The rows lie along a hidden order. The number after each row says roughly how far along it the row is, from 0 to 20. A new part has a new order.
In the rows, 128 means zero.
[152 151 134 119 141  47 125 134 139 121 118 138 133 106 125  96 133 123
  97 185 160 145 128 130 123 155 138 120 100] : 9
[187 146 151 118 115  70 152 133 141 136 133 120 128 134 143   1 101 134
 104 155 117 130 164 205 136 167 141 130 108] : 13
[164 160 130 119 138  44 118 132 140 125 120 144 122 116 129  78 167 133
 107 159 152 139 139 154 122 154 137 129  82] : 20
[147 121 109 126 123 154 128 128 133 121 130 140 128 131 129  80 205 127
 138 134 152 136 153 150 118 146 135 137 111] : 16
[200 183 153 103 137  27 127 133 151 123 127 134 124 115 132   1 152 122
  90 192 174 160 182 205 127 183 148 137  51] : 20
[128 114 124 127 122 139 139 128 132 126 138 123 128 132 132 105 137 124
 130 131 111 124 133 155 130 136 134 127 122] : 10
[ 75  90 129 142 122 185 140 127 112 132 135 114 136 144 138 203  58 128
 141  76  82 110 100  96 137  83 121 130 186] : 4
[ 97 123 127 133 125 188 131 125 125 114 141 120 140 119 120 159 158 110
 127 109 142 136 116 105 124 113 123 127 134] : 4
[139 121 116 128 122 165 137 130 131 125 135 133 120 132 128 125 116 128
 143 114 125 136 132 151 126 125 130 132 121] : 5
[ 89 117 136 142 109 177 150 121 117 120 140 118 139 127 123 187 156 113
 127  91 113 122  92  90 132 105 113 111 181] : 13
[ 82  92 152 137 112 199 154 117 117 122 149  98 142 136 134 159  89 115
 127  74  87 122 104 124 143  98 114 126 181] : 16
[154 150 132 126 129 116 127 130 138 132 131 129 118 128 126  68 105 125
 130 135 138 134 143 155 127 142 129 133 102] : 9
[128 121 134 115 120 140 134 126 127 125 135 127 133 125 130 125 121 125
 127 122 159 135 146 142 128 145 132 130 116] : 0
[145 125 126 122 147 117 110 127 130 131 114 129 122 132 134 166 124 139
 129 125 119 128 133 128 131 120 124 136 133] : 13
[ 56  89 132 148 130 168 110 122 109 122 134 110 156 131 126 213  90 120
 131  97  84 105  82  65 133  78 114 122 180] : 17
[219 185 132 100 141  31 118 132 154 124 114 156 113 112 127   5 206 135
 104 200 199 161 188 193 116 195 148 138  37] : 8
[137 127 132 135 114 162 145 129 131 121 138 119 124 128 129  83 122 119
 126 130 119 129 134 137 128 131 123 128 145] : 3
[125 122 108 128 132 159 122 132 134 126 123 132 127 135 133 106 145 136
 137 127 130 126 145 132 123 136 131 136 126] : 0
[133 135 110 125 135 104 118 130 133 123 115 142 127 128 128 133 213 138
 130 138 148 131 137 123 118 139 134 130 112] : 5
[ 98 119 142 131 124 131 132 127 127 125 135 121 130 123 123 105 117 115
 128 129 149 124 113 103 129 112 128 121 144] : 4

Next part:
[120  86   1  95 146 160  39 101 185 106 132 100 153 124 102 116  66  98
 170 129  91  95  84 116 126 110 155 180 138 162  81  75 117 155  94 119
 149 109  71  65 241  63 109 137 134 130 110 119 166 153  69 133] : 0
[139 128 157 221 108 136 227 123  77 119 132 151  65 123 137 114 191 168
 116 127 164 146 143 133 121 200 104 126  62  75 208 156 126  97 176 185
  98 110 177 172  59 191 112 112 120 154 137 123 126 136 181 141] : 20
[128 127  60 125 135 148 125 100 117 120 140 114 130 123 115 116 111 130
 141 130 121 115 105 126 117 137 124 153 102 112 141 113 118 132 130 136
 130 117 122 103 164 101 114 135 125 132 125 125 151 140 133 140] : 10
[131 117 101 153 127 145 140 112 122 113 138 124 112 124 123 117 128 137
 145 126 122 120 107 126 121 146 124 149  89 116 152 115 123 124 134 152
 120 112 135 133 149 130 112 129 125 142 130 120 153 141 131 142] : 12
[130 127  97 151 125 145 156 103 118 118 142 118 108 124 117 116 140 138
 131 130 126 123 115 127 115 145 119 151  97 116 152 118 118 127 139 142
 124 116 129 122 134 130 109 123 124 137 126 125 157 138 142 139] : 12
[135 121 115 191 115 143 184 126 100 115 131 143  93 122 135 115 160 158
 129 125 153 135 131 132 125 177 117 140  75  97 188 134 127 110 161 176
 111 106 154 162 109 167 113 117 123 152 134 121 126 144 162 140] : 17
[119  81   1  87 145 162  51  98 183 106 133  96 157 125 105 111  63  95
 174 126  87  97  86 116 127 105 158 178 138 183  84  66 117 152  88 120
 150 102  67  66 255  54 110 136 135 133 108 118 165 157  60 132] : 0
[123 130  52 109 148 148  97  87 148 119 146  93 132 125 104 117 109 110
 148 134  91 101  97 124 113 116 132 166 114 123 105  87 113 136 124 107
 150 122  97  76 190  93 106 143 128 122 120 128 172 135 118 135] : 5
[136 140 136 193 121 139 195 109  87 124 135 130  88 125 130 114 175 159
 118 131 149 134 130 131 114 178 108 115  81  87 186 143 120 110 157 155
 113 113 149 145  90 169 104 121 121 143 133 126 142 131 179 137] : 17
[126 133  85 109 144 148 111  90 141 121 150  99 122 125 105 115 118 116
 146 135  98 106 103 125 107 116 124 165 112 116 115 101 113 132 126 105
 143 123 108  81 167 111 106 144 126 118 122 128 182 131 135 136] : 7
[125  57   6 128 127 155  73 117 165  90 125 124 133 119 115 117  54 150
 172 114 124 103 106 117 141 140 153 193 108 161 125  75 131 140  98 169
 131  94  94 126 227  79 118 126 130 155 118 113 142 167  76 148] : 5
[127  94  82 130 132 148 112 110 142 109 139 119 122 123 114 117  97 130
 154 124 120 110 107 123 123 133 132 166 103 130 126  98 122 133 128 146
 130 110 111 114 179  98 109 134 126 136 122 121 162 144 117 142] : 8

Part 3:
[ 99  38 117 120  88 131  95  91  75 119 103 101 183 137 204 104 121 183
 129] : 16
[159 190 146 120 144 119 144 156 169 124 136 147  75 115  78 152 141 105
 138] : 6
[183 212 166 121 109 100 138 168 149  96 145 132  84 111  89 154 178  59
 136] : 0
[139 169 120 118 158 128 142 140 174 139 121 140  92 121  94 165 131 129
 132] : 8
[118 170 116 120 182 154 156 128 176 158 112 143  83 126  64 178 115 140
 126] : 9
[ 80  84  89 123 160 183 127  92 108 157 101 116 153 144 163 146  97 188
 115] : 15
[ 98  87 110 119 151 163 124  94 137 143 110 119 143 139 151 156 100 170
 120] : 12
[ 95  84 104 120 138 174 116 100 116 142 108 118 165 139 157 143 113 175
 119] : 13
[172 234 149 125 167  89 165 151 160 125 136 148  61 115  34 179 146  76
 125] : 0
[ 87  70 100 123 138 184 118  84 106 149 107 110 163 142 183 142 101 182
 116] : 16
[175 165 163 118 102  75 125 175 151  96 148 139 100 108  81 132 164  81
 145] : 5
[ 92  92 104 121 137 167 120  92 110 145  96 112 164 141 161 140 104 176
 117] : 15
[119 135 119 117 142 149 126 123 141 138 119 127 127 130 125 148 121 152
 130] : 10
[104 132 102 119 169 169 141 113 155 157 104 135 141 130 131 192 106 162
 124] : 10
[118 255 128 125 183 117 168 166 199 142 130 151  53 114  47 184 137  90
 126] : 4
[133 183 118 120 177 142 154 144 171 146 122 148  91 123  85 178 123 126
 131] : 8
[ 89  69 105 119 120 167 111  86  91 135 107 111 172 138 183 132 108 179
 121] : 15
[ 84  57  96 124 121 184 109  86  90 147 108 106 178 140 199 102 100 183
 124] : 19
[158 180 151 119 127 101 130 143 154 111 141 141  92 112  90 139 149 105
 144] : 6
[119 109 120 116 125 147 121 123 141 128 119 125 144 125 135 150 130 159
 129] : 10
[104 122 105 119 159 173 134 103 135 152 107 127 131 134 138 165 103 173
 119] : 12
[121 134 110 118 151 158 130 116 152 144 116 131 119 130 117 162 117 159
 127] : 10
[153 200 142 121 147 105 147 157 169 124 135 144  82 109  78 169 146 104
 137] : 6
[ 95  66 110 119 131 174 105  86 112 140 109 116 159 138 167 142 109 166
 118] : 14
[ 88  44  94 125 119 175 107  78  86 151 110 108 189 140 196  97  96 187
 126] : 20
[165 196 152 124 143  94 145 162 170 117 141 147  79 110  59 158 154  91
 137] : 4
[110  68 146 109  95 140  99 107 112 108 123 111 169 126 169 125 136 148
 133] : 11
[158 193 146 119 140 104 136 155 164 124 140 142  86 113  80 147 154  99
 141] : 6
[120 117 120 115 130 145 119 114 135 128 120 124 139 124 132 140 127 155
 132] : 10
[149 188 143 119 137 105 143 160 175 121 139 135  87 113  95 159 151  99
 138] : 5
[ 89  58  97 124 121 170 110  79  93 140 104 107 180 141 180 126 106 182
 120] : 18
[175 177 155 119 119  84 130 161 155 102 145 138  94 110  95 137 155  86
 143] : 5
[ 92  75 109 120 123 171 107  91  91 138 111 112 169 136 172 134 112 178
 120] : 14
[ 94 140  94 121 178 179 146 108 157 162 103 133 106 136 117 171  99 170
 115] : 11

[129 123 132 125 127 138 144 140 121 119 131 110 143  97 107 108 145 133
 123 136 135 102 118 116 130 136  85 152  93 114 132 159 134] : 10
[130 118 135 120 129 147 137 130 123 133 128 108 133 120 117 114 153 130
 100 135 164 113 120 103 121 133  97 159 107 143 116 142 137] : 9
[104 111 102  70 145 179 117 126 103 149 101 121 108 119 129 102 199 118
  59 138  62  74 100  57 138 134 142 142  80 200 116  84 113] : 1
[173 147 153 181 107 111 155 119 151 121 153 106 140 172 116 133  80 129
 168 123 232 158 156 174 101 122  77 135 156  31 123 194 159] : 20
[112 110 103  67 147 169 113 126 112 143 100 126 103 131 139 113 192 122
  52 136  83  85 103  67 136 134 148 140 106 189 108  70 117] : 3
[122 125 129 125 129 138 143 140 125 122 135 109 140 104 114 117 149 135
 121 137 169 106 124 117 129 133 103 146 112 122 126 141 134] : 11
[133 133 139 152 123 128 153 135 130 121 146 102 145 112 108 116 122 134
 144 133 186 120 139 126 119 131  80 140 115  94 130 175 146] : 13
[160 144 151 171 109 117 165 127 139 117 162  95 151 133 104 122  92 128
 157 129 213 136 150 139 106 126  61 139 119  62 136 233 156] : 17
[126 126 131 116 125 131 131 142 122 118 133 112 140  94 110 110 146 134
 127 136 139 101 119 115 129 137  96 150  91 132 132 153 130] : 10
[118 126 131 126 130 127 141 145 126 115 134 112 144  96 116 117 134 137
 128 135 174 114 129 119 130 134 103 145 115 116 128 134 135] : 11
[137 116 124 122 128 163 138 126 124 140 125 104 130 133 117 114 155 127
  84 135 170  99 121  90 124 132  96 151 107 135 110 146 142] : 9
[152 145 153 178 115 108 160 134 142 111 155 105 150 127 111 130  83 134
 158 127 212 144 152 158 112 128  71 137 135  67 137 186 150] : 18
[133 128 134 140 127 151 149 131 127 132 141 103 135 127 115 121 132 133
 120 134 206 121 135 121 121 128  89 141 123  86 117 156 146] : 13
[140 133 139 154 126 139 154 123 141 133 142 101 134 149 117 128 113 128
 126 133 239 131 141 116 115 124  94 135 135  82 112 153 154] : 15
[178 155 156 196  98  91 172 134 137 106 168  84 164 104  86 110  71 127
 197 127 175 135 152 194 105 131  30 147  88  31 163 255 151] : 17
[171 145 152 181 108 117 163 122 145 124 160  96 144 152 106 127  83 127
 161 128 226 140 152 162 102 124  65 134 132  58 127 225 157] : 18
[109 111 102  66 145 181 113 124 103 152 102 124 103 128 130 103 190 117
  46 139  62  79  99  62 136 133 154 141  82 198 112  83 115] : 1
[131 116 120 109 133 162 131 133 120 132 122 112 125 122 122 114 170 131
  84 136 141 101 114  91 128 135 106 149 114 150 114  89 130] : 8
[143 145 149 163 122 110 155 139 135 106 153 107 145 117 111 124  89 135
 167 128 205 143 146 155 118 129  88 139 132  70 141 184 149] : 17
[131 112 115  99 135 174 123 119 119 149 112 114 110 149 127 115 176 123
  67 136 145  94 107  74 127 131 121 146 107 171 103 116 129] : 6
[ 99 107  88  60 153 182 111 118 104 164  95 122 100 141 137 106 210 115
  19 140  68  75  98  44 140 129 161 137  93 216 100  75 114] : 0
[167 152 155 173 109 100 158 130 151 107 159 104 144 142 111 133  76 133
 177 124 210 155 153 181 106 128  81 135 145  40 136 196 149] : 19
[131 124 130 116 129 151 143 129 125 132 135 103 136 125 114 116 140 131
 103 137 183 108 121 109 122 131  89 146 112 123 116 149 151] : 11
[104 112  97  60 146 183 110 124 106 152  97 122 110 132 137 107 197 119
  44 137  67  77 103  64 136 132 151 140  94 205 108  71 113] : 1
[179 155 161 190  98  92 159 132 150 100 167 101 151 136 105 129  69 132
 197 121 200 154 158 200 101 129  63 138 136  22 149 238 153] : 20
